In the rows, 128 means zero.
Known rows:
[ 76 145 150 249 130  94 197 145 107  68 111 122 103  86  98 176 125 108
 169 115 110 168 155 106 147 117 153 112 110 141 130]: plista
[106 118 147 125 117  95 104 136 153  77 134 135 131  96 179 123 107 147
 137 121 124 107 109 122 152 121 118 127 107 133 112]: kofur
[116 120 135 115 126 131 110 135  95  93 120 153 129 110 145 117 110 113
 143 127 118 117 137 118 146 135 121 126 110 105 115]: druflin
[118 120 135 115 126 132 111 136  96  93 120 153 128 109 145 118 110 113
 144 126 118 117 137 118 146 135 121 126 110 106 114]: flutul
[ 98 118 141 101 110 133 139 137 140  87 124 130 148 131 157 144 122 161
 136 152 117 109 112 127 157 127 135 133 145 135 104]: folor
[149 127  86 207 130 121 203 132  78  68 110 125 142 119 126  96 118 147
 108 162 128  72  88 107 139 131 115 116 131  73 124]: dutro
[ 88 114 178  81 143 106  78 114 199 183 104 163 147 159 139 134 112 148
 127 158 115 161 156 127 150 145 141 157 131 126 120]: pugrir
[179 139 110  80 155  91 116 148  88 187 157 122 113 111 156 131 139  82
 133 131 110 115  81  97 145 138 131 152 104 136  98]: nabru
[ 75 125 175  92 108 143  84 106 101  68 132 162  88 124 150 126 104 145
 161  82 111 120 156 141 142 113 152 125 112  77 148]: klutrel
[107 115  90  63 167  90  79 130 198 168  77 158 137 152 108 104 131  94
  90 147 116 126 153 139 152 147 126 163 134 128 102]: seflu
[150 120  80  89 163  93 158 144 125 145 113 127 122 113 104 127 130  73
 136 137 113 123 122 128 146 140 124 154 127 131 102]: nistum
[123 118 177 102 130 119 130 142 175 149 152 154 124 138 125 188  94 165
 167 118 118 133 153  91 149 142 125 141 114 113 118]: mizo
[118 120 135 117 127 133 112 136  94  94 119 153 129 110 143 118 110 114
 144 127 118 118 137 119 146 134 122 126 110 105 114]: gripozar
[140 122 183 105 121 159 131 138 167 104 151 159 142 163 152 182  98 191
 167 140 132  90 155  93 152 127 118 118 109  88 151]: drostok
[126 122 142 126 123 130 146 128 165 124 107 115 147 156 123 130 125 180
 131 159 114 124 125 134 152 112 149 129 163 141 105]: rolom
[132 123 138 121 136 129 122 131 123 116 117 138 130 131 125 117 114 137
 143 130 116 120 142 123 145 125 133 127 129 117 116]: babrovi
[139 125 173 129 135 143  99 113 173  69 126 159 149 132 162 163  90  51
 167  91 126 164 133 135 163 102 113 138 119  89 164]: molir
[137 122 141 105 122 157 117 145 132 156 125 123 128  86 160  97 112  94
 142 169 134 159 154 114 144 141 113  98 183 107 114]: brazarik
[158 165  82  63 138 185 190 148  89  67  88 141 151 154 117 103 140  59
 148 149 114 103 134 139 163 142 115 146 131  88 121]: miflubrek
[149 124 135 147 155 129 116 126 115 135 103 136 126 138 111 110 115 141
 139 136 115 133 145 129 139 118 141 123 125 123 119]: desten

Facts:
biflu (restu vastok skesik)
broko (restu klutros)
dabir (restu tilan)
daski (luklil nure)
debor (restu biflu) (luklil zusim pozus gripozar)
desten (luklil riflum vogol dutro)
drivin (luklil takem truvudek lites)
drostok (restu tilan)
faklok (luklil grudas plobre)
fledral (restu skemus zogros)
flobrar (restu klimak)
fodrun (restu broko) (luklil riflum lites)
geto (luklil zusim grobrun druflin)
kizu (restu nistum) (luklil vuklan basa)
klimak (luklil grudas)
klutrel (restu pluplam)
klutros (restu broko) (luklil klutrel)
loplar (restu nabru) (luklil tedun)
lostar (luklil debreplu gripozar flutul)
lubros (luklil pozus)
mizo (restu kizu)
molir (restu flostu)
pefuge (restu daski)
pifuste (restu redrol)
plastem (restu geto miflubrek)
pleklotok (restu truvudek skigrem)
pleza (restu lelus)
plista (restu brupi)
pluplam (luklil molir)
pugrir (restu seflu)
redrol (restu redrus)
redrus (restu pifuste)
rolom (luklil skisek peflos)
skesik (restu debor) (luklil gastan drostok mizo)
sketol (restu flobrar) (luklil brazarik)
skigrem (luklil buklil gripozar)
skisek (restu dutro)
skivas (luklil zofum nopek kofur)
skuflobir (restu nure) (luklil mizo)
stustem (restu flobrar)
tilan (luklil folor)
tinum (luklil griso miflubrek)
trokar (restu pozus) (luklil takem pozus plobre)
truvudek (restu skivas)
vogol (restu nopek)
zogros (restu skemus fledral) (luklil skisek folor)

Rows:
No name comes twice in this set of rows, the named rows included.
[109 158  82  78 163 103  87 101 199  65  74 112 104 117  98  97 125  68
 137  82 111 156 147 140 162 109 142 153 142 114 154] | pluplam
[146 120  71 107 148 124 210 123  98 113  94 113 110 107  91 108  81  85
 105 100 117 101  84 117 136 133 123 140 171 116  99] | vastok
[ 87 118 176 211 125 105  82 117 159 101 115 152 146 147 138  98 131 191
 148 167 114  90 155 105 146 139 147 127 130  95 145] | pleklotok
[129 117 154 176 153 115 154 136 128 119 103 152 150 153 121 152 116 126
 156 173 129 104 147 131 146 115 118 130 135 105 143] | flobrar
[114 120 151  84 120 105 139 140 157 124 149 132 107 104 150 123 106 131
 150 106 123  92 151 119 143 132 117 122 154  91 119] | tedun
[170 124  83  86 159 105 166 141 110 128 114 126 133 139 116 105 130 103
 103 147 119  82 104 132 145 134 118 147 132 111 105] | skemus
[112 121  91 144 161  85  94 128 191  77  87 113 134 121 127  97 138 185
  94 159 118  74 134 136 147 139 138 148 125 133 114] | skivas
[163 127 179 190 144 144 165 121 173 151 146 126 130 169 102 148  93 201
 165 135 120  88 153  91 138 117 145 114 142 102 142] | skuflobir
[131 126 153  72 132 134 165 139 168  88 139 141 115 143 118 152  98 173
 160 102 124  87 149  95 151 143 119 137 116  99 116] | gastan
[159 121 101 109 156 148 216 114 169 145 119 112 100 151  87 147  75 175
 149  92 121 100 128  93 133 129 136 132 173 115 105] | skesik

The same objects again, as new rows of numbers:
Known rows:
[117 139 148 152 145 159 151  81 144 141 134 146 125 124 162 133 133 104
 112 147 156 127 153 111 119 144 151 101  80 125  87  68 116 132 115 120
 134 127 168 124 141 146 147 109 162 113 152 128 130 131 174 102 118 158
  99]: babrovi
[114 158 159 148 121 149 137  84 154 139 155 126 132 125 134 147 137  93
 123 156 159 121 157 122 111 148 150  98  67 140  90  61 121 144 128 138
 138 130 169 124 134 136 148 123 179 101 151 137 127 121 188  88 122 142
  93]: skemus
[134 145 139 130 137 168 153  89 148 155 136 133 114 127 168 129 132  82
 131 152 152 116 144  95 118 151 141 111 109 135  92  81 127 152 125 113
 161 154 167 116 138 138 147 120 174 103 162 152 131 125 157  70 123 195
 111]: fledral
[142 178 147 107 151 130 161 109 212 137 170 114 139  97 173 126 124 113
 136 157 131 175 145 105  64 125 108  98  87 126 148  60 142 151 125 151
 147 129 156 115 177 130 170 161 159 114 137 120 164 111 188  56 145 164
  98]: flobrar
[107 138 155 179 124 162 142  77 151 159 130 137 107 109 158 107 126 101
  92 143 172 139 141 122  95 148 150  89  82 112 103  81 136 136  93 134
 120 127 158 112 127 144 153 122 170 124 159  99 123 140 156  93 105 167
  77]: desten
[122 138 147 156 144 156 151  80 144 141 132 142 124 125 163 135 133 104
 107 150 159 128 154 112 120 145 147 101  81 124  87  65 117 128 116 124
 130 125 169 124 143 150 149 109 160 115 153 126 126 134 175 111 121 156
  97]: tusku
[ 98 156 160 148  71 160 117  52 149 194 104  90 101 135 120 146 154  39
 138 161 188 106 150 125 123 161 156  97  86 158  64 119 105 143 137 117
 124 176 175 137 158 125 144 127 194  94 131 149 118 149 195  82 103 168
  53]: skivas
[123 152 144 139 129 158 143  86 151 152 146 126 117 128 155 138 135  82
 128 148 155 114 149 102 117 151 142 109  99 136  93  75 126 148 127 123
 150 147 167 118 138 138 150 123 175 101 155 147 130 122 165  70 125 178
 104]: kofur
[117 136 148 152 136 154 146  79 145 143 131 135 120 129 156 136 133  98
 111 144 156 122 152 111 122 146 143 105  82 128  94  69 122 135 120 122
 129 132 167 121 144 146 149 112 160 109 152 132 124 130 171  99 119 160
 101]: zofum
[113 128 149 171 158 150 150  74 134 132 119 154 128 127 167 136 134 120
  94 143 160 136 155 120 126 140 152  97  60 115  87  59 111 111 107 122
 110 107 169 127 150 159 145  98 149 130 148 107 123 143 179 137 111 141
  88]: redrol
[120 160 153 143 125 152 137  86 152 143 152 128 128 123 141 140 133  88
 125 154 158 122 156 119 112 150 147  98  81 141  88  64 119 150 128 132
 143 136 167 120 134 135 151 125 179 104 152 143 130 120 181  81 125 155
  99]: nistum
[108 139 158 158 116 162 137  73 157 160 119 112 108 123 154 140 133  86
 111 139 163 128 146 110 112 156 145 109  86 125  96  92 142 146 114 127
 121 142 157 125 139 142 151 120 162 105 140 109 120 120 166  73 117 169
  87]: kizu
[109 126 148 170 149 148 145  71 135 133 118 147 127 128 165 140 132 114
  95 144 162 131 155 117 129 139 150 105  64 113  92  59 115 112 110 121
 107 110 170 131 151 161 149 100 149 124 147 110 123 140 177 128 115 137
  91]: vuklan
[113 143 154 163 143 149 143  78 140 131 131 148 133 124 152 144 133 113
 102 150 162 133 160 124 122 141 153  97  58 123  89  59 112 123 118 131
 116 111 171 127 146 150 145 107 160 121 148 117 123 134 188 123 118 134
  88]: broko
[137 134 151 179 144 168 161  95 134 140 101 137 107 126 194 128 142 107
 104 122 159 166 140 103 109 179 146  85  83 119  76  90 140 119 121 112
 128 116 145 103 144 138 133  78 156 102 146  99 109 136 174  95 100 163
  78]: skuflobir
[123 148 147 142 139 157 147  87 149 143 137 140 121 125 157 137 135  98
 119 151 157 124 153 107 117 147 145 105  87 129  88  70 118 140 117 121
 142 134 170 116 137 143 148 115 167 108 154 139 128 126 171  93 122 167
  99]: golon
[114 150 152 158 136 147 143  79 147 137 141 139 132 126 145 146 134 107
 107 150 161 126 157 127 117 143 151  97  66 130  90  58 115 135 121 131
 129 121 171 124 142 147 148 118 166 114 152 126 123 129 186 106 121 142
  92]: nabru
[127 129 139 150 154 162 159  81 136 143 121 149 117 128 178 128 131 105
 111 145 154 126 150 102 124 146 146 105  92 120  90  71 119 127 112 112
 133 130 170 121 145 152 145 103 155 119 156 128 128 137 164 110 117 174
 102]: pefuge
[123 146 147 143 138 158 149  86 147 145 136 135 122 125 161 132 132  95
 116 151 157 124 152 110 121 150 146 104  88 129  92  70 122 138 120 122
 142 136 169 118 138 143 149 114 169 111 154 138 127 126 171  93 123 169
 101]: kleludok
[111 140 145 165 136 157 160  88 142 148 141 151 118 116 153 105 126 106
 101 159 169 138 143 119 100 135 150  91  88 122  98  63 115 130 104 132
 137 121 167 107 132 150 151 124 174 127 165 128 126 136 155  99 115 169
  87]: lites

Rows:
No name comes twice in this set of rows, the named rows included.
[147 134 143 172 164 162 170 101 124 127 107 152 118 134 199 130 139 118
 109 131 158 155 145 103 123 165 147  84  84 124  72  71 121 104 130 105
 136 108 153  98 154 147 127  76 157 107 155 128 114 149 180 109 104 152
  89] | mizo
[112 129 151 157 126 171 143  74 153 164 110 118 103 126 170 131 136  87
 108 132 159 130 143  98 113 161 145 111  99 117  92  99 142 142 109 119
 124 146 159 125 138 147 150 110 154 106 144 107 122 120 150  80 111 182
  90] | loplar
[112 136 150 162 120 172 153  87 152 175 126 137  96 104 165  88 125  87
 105 150 176 142 130 111  85 148 144  93 111 113 105  95 142 146  92 127
 140 143 157 104 125 139 152 132 176 125 171 115 126 134 134  70 106 204
  82] | fodrun
[138 156 160 114 140 144 167 100 217 159 141 107 110  98 191 119 127  99
 132 138 138 177 127  89  64 146 106 110 122 108 157  91 156 161 109 136
 131 152 151 118 181 136 169 168 147 120 128  89 153 103 158  31 149 189
  90] | sketol
[106 131 149 156 114 161 147  53 116 170  89 140 112 131 145 125 144  77
 119 161 195 116 149 132 137 137 165  85  80 138  57  93  75 105 117  99
 122 140 184 133 158 148 140 106 176 125 146 153 126 158 196 133 101 163
  61] | truvudek
[150 152 119 117 180 137 172 107 197 142 140 126 135  97 204 119 120 124
 122 155 123 181 144  99  78 123 106 101  91 110 140  73 145 120 118 136
 135 117 149 119 179 144 167 139 130 118 137 112 165 129 174  85 132 179
  96] | stustem
[141 181 146 123 138 169 141  91 231 115 178 118 136  83 166 155 129 106
 132 165 146 192 153 117  63 136 103  92  91 122 154  96 163 172 112 184
 133 138 162 136 170 123 183 179 134 122 116  89 155 114 218  26 126 155
  80] | klimak

Now the same objects, written a new way:
Known rows:
[129 132 116 132 113 163 113 128 168 119 119 123 138 118 124 139 125 133
 127 140 139 110  97 143 135  93 133 122 150 113 111  91 146 134 121]: desten
[132 117 120 138 109 139 104 143 105 137 140 112  93 126 107 138 122 108
 114 126 112 136 150 156 116 133 109 136 121 145 118 132 115 117 124]: grudas
[122 128 121 139 123 142 104 134 124 138 144 119 124 140 129 133 133 128
 119 132 139 123 133 121 118 137 138 127 133 135 120 129 118 123 127]: tedun
[121 129 120 135 120 147 109 133 128 133 140 125 131 133 127 128 132 129
 121 138 134 121 130 121 125 133 135 127 133 132 117 123 124 130 129]: pozonik
[132 122 130 130 148 166 131 142 101 142 156 100 165 150 120 140 137 126
 125 146 134 136 140 108 108  97 124 126 116 106 106 133 120 134 133]: nopek
[121 129 120 135 119 146 109 134 128 133 140 125 131 133 127 128 132 129
 121 137 135 121 130 121 124 133 134 127 132 132 117 123 124 130 129]: gobis
[147 104 149 111 159  92 162 113 135 127 107 124 107 118 124 148 128 115
 130 110 109 137 115 172 135 114 123 137 126 116 141 104 122 102 113]: truvudek
[159 150 173 194 171 112 156 118 130  96  40 177  76 151 131 114 157 127
 110 124 110 138 126 119 130 104 125 146 116 119 146 161 124 157 129]: redrus
[122 126 105 118  99 136 121 140 128 129 123 127 111 109 105 124 129 125
 119 134 105 136 133 136 125 118 113 137 133 134 110 112 120 145 139]: lubros
[114 132 103 113 103 135 126 136 136 128 124 136 132 111 114 115 136 137
 121 139 113 132 127 111 129 123 126 135 139 131 109 108 119 157 145]: geto
[124 126 122 142 120 139  97 135 124 135 143 123 125 145 135 132 131 125
 118 126 141 120 130 119 117 149 142 131 141 143 124 132 110 121 126]: griso
[111 132 100 109 107 127 127 133 138 133 124 134 129 113 115 117 141 142
 120 138 114 132 124 106 124 120 132 133 141 127 108 105 115 158 147]: skigrem
[100 122 105 132 110 153 132 144 124 122 140 133 106 135 150 128 125 113
 144 127 158 126 129 135 140 132 141 120 140 116 102 163 133 132 136]: skemus
[118 145 168  79 170 112 171 147 146 115 112 152 137 117 145 145 120 160
  97 118 145 128 120 142 145 144  81 101 114 139 153 132  72  90 119]: dabir
[131 123 129 131 145 167 130 142 101 141 157 100 164 151 121 139 136 126
 126 145 134 136 141 108 107  95 122 125 115 106 106 135 122 134 133]: kofur
[139 124 150 126 152 101 148 119 124 124 120 133 135 137 143 130 127 126
 135 111 131 133 125 130 131 141 131 133 127 128 151 140 120 115 122]: klutrel
[139 126 149 121 149 106 153 119 128 119 116 139 141 129 140 126 126 127
 138 116 125 131 123 130 138 137 127 133 125 127 147 133 127 121 124]: plista
[146 119 139 107 122 111 165 128 132 105  96 145 123  97 113 122 116 115
 136 116  88 143 122 161 150 121  94 145 125 129 138 112 131 135 128]: trokar
[112 133  99 121 116 115 117 131 128 147 132 115 108 128 119 128 139 143
 118 127 127 139 133 110 102 116 138 128 138 128 115 127 108 143 144]: debreplu
[121 129 120 134 119 147 108 134 128 133 139 125 131 133 126 128 132 129
 120 137 135 122 130 121 125 133 133 127 133 133 117 124 125 130 128]: greku

Rows:
No name comes twice in this set of rows, the named rows included.
[132 117 114 134 105 134 107 142 109 138 134 109  84 121 103 140 121 109
 114 124 107 140 147 161 113 121 107 136 123 142 116 128 115 120 127] | plobre
[132 125 114 128 100 161 116 136 149 118 118 125 121 106 108 134 120 120
 123 138 115 121 114 158 137 101 111 132 140 125 108  95 140 136 124] | drivin
[ 90 109 114 117 126 118 209 142 118  93 116 159  83 131 197 124 108  90
 195  91 182 144 117 166 175 134 143 118 141  89 115 229 144 126 140] | fledral
[130 120 119 126  94 157 116 146 120 119 127 134 118 108 103 123 121 108
 118 137 100 130 138 153 140 132  99 141 126 144 110 111 127 137 129] | faklok
[122 130 124 134 111 155 106 138 136 119 135 141 148 131 133 120 130 127
 121 136 133 114 122 115 138 154 135 135 146 142 118 116 119 137 129] | tinum
[110 137  98 110 103 130 127 133 141 131 122 136 134 112 117 114 139 144
 123 138 115 132 122 102 125 119 131 132 142 127 109 108 118 162 148] | lostar
[133 120 110 135 109 134 107 136 125 139 129 103  84 121 106 148 122 116
 117 123 117 135 135 165 108 102 113 131 130 132 116 120 122 119 124] | takem
[116 129  98 121 113 110 117 133 121 149 132 110  93 126 113 132 137 137
 116 123 119 144 139 121  98 113 131 131 134 132 115 130 104 139 143] | zusim
[106 157 164  90 177 102 174 141 129 142 127 145 104 128 122 135 120 169
  97 114 160 138 131 156 183 138  92  82  93 138 168 121  94  78 121] | drostok
[111 124 122 133 125 130  97 114 128 138 140 123 105 114 136 140 137 129
 115 163 135 105 152 116  92 135 133 109 105 127 110 151 149 118 118] | folor

The same objects again, as new rows of numbers:
Known rows:
[124 143 118 130 124 152 112 132 137 123 119 145 113 142 148 124 121 112
 147 134 132 102 136  92 133 121]: golon
[122 130 157 152 110 155  95 149 133 105 129 156  97 152 176 148 105 131
 133 164 126  91 123 118 171  89]: folor
[103 151 170 129 110 123 122 129 128 133 112 135 109 137 163 107 133 107
 116 133 124 120 113  50 145  92]: grudas
[107  96 110 111 133 145 114  81 131  74 143 134 127 116 133 145 141 127
 134 129 118 111 110 103 123 124]: plastem
[ 31  76   5  53 139  90  58  47 179 127 164 155 126 129 147 164  85 119
 122  75 140 136  69  96 114 106]: kizu
[118  57 171 109 166 129 138 115 103  90  70 143 140 172 110 245  96  78
  81 123 197 118  78 135  79 132]: klutros
[135  53 110  70 109 157 170 114 131  29 143 133  92 106 136 141 153 137
 152 103  37 133 177  98  82 142]: redrol
[130 121 179  80 139 132  90  47 125  59 164  86 165  94 118  96 168 155
 101 155 102  91  87  91 181 107]: truvudek
[ 97 116  85 106 130 188 123  85 138  79 142 155 137 117 128 185 157 109
 160 127 105 115 114  99 151 154]: skuflobir
[120 154 166 126 131 149 102 121 119 131 104 161  94 126 145 109 135 137
 147 115 137 109 124  94 141  85]: grobrun
[124 143 116 128 124 151 110 130 138 122 120 144 114 140 148 123 121 113
 146 135 132 101 136  92 135 119]: nabru
[125 138 177 121 127 143 127 123 147 136 123 133 147 150 156  94 143 152
 135 127 115  96 122  80 138 106]: lites
[107  95 109 110 133 144 114  80 131  74 142 133 126 116 133 146 141 127
 133 129 118 112 110 103 123 124]: plista
[119 141  98 145 103 155 116 147 107 159 103 169 126 126 124 135 130 146
 138 149 121  94 162  90 133 112]: kofur
[124 153 166 126 136 154  97 119 118 132 102 166  92 125 142 108 136 143
 154 111 138 107 126 101 141  83]: debreplu
[117 154 156 108 146 152  90 128 133 128 101 173 102 101 136 108 125 118
 164 119 149 120 135 125 124 111]: lostar
[119  85 146 102 143 149 127  71 148  83 152 123 167 130 134 120 159 173
 136 121 102  94 106 108 121 125]: vogol
[117 165 101 137 113 198 126 133 135 130 117 164 116 157 148 164 145 111
 166 125 115  98 133  71 174 132]: gastan
[124 143 116 130 123 152 113 132 138 122 119 146 113 142 148 124 120 112
 146 134 133 103 137  91 132 120]: kleludok
[111  94 108 116 130 143 117  74 127  73 144 127 122 125 134 143 143 134
 129 124 116 107 107  94 125 116]: klutrel

Rows:
No name comes twice in this set of rows, the named rows included.
[134 133 164 121 131 153 129 122 153 135 128 133 154 157 153  94 142 162
 144 125 114  86 128  89 135 115] | riflum
[122 156 182 130 133 152 100 115 110 135 100 164  88 127 144 102 143 153
 147 107 135 106 119  92 147  69] | gripozar
[ 84 135  69 104 122 129  84 119 157 158 128 164 113 152 157 137  95 122
 140 106 140 111 116  87 137 102] | nistum
[124 142 101 121 131 141 111 131 150 114 123 134 113 138 148 117 110  87
 148 133 144 110 137  94 114 136] | tinum
[121 159 161 107 145 151  85 123 129 126 105 164 103 100 134 104 127 121
 158 125 148 115 132 121 136 106] | skigrem
[129 132 143 102 143 154 120 133 171 130 129 141 166 132 146  98 127 132
 159 135 126  99 142 120 113 150] | desten
[111 155 195 124 125 135 107 117 119 137 105 151 103 127 154  97 143 139
 130 117 128 113 112  71 150  73] | pozus
[ 83 103 170  82 143 117 109  82 140  85 132 137 143  79 136 118 147 112
 124 130 120 142  98 105 115 124] | trokar
[104  82 150 133 120 148  95  97 125  54 152 143 110 127 162 169 124 147
 119 161 111 100  97 131 163  91] | skisek
[112 147 191 121 123 132 123 124 136 137 115 139 129 138 160  93 142 136
 127 126 120 110 115  68 142  94] | takem

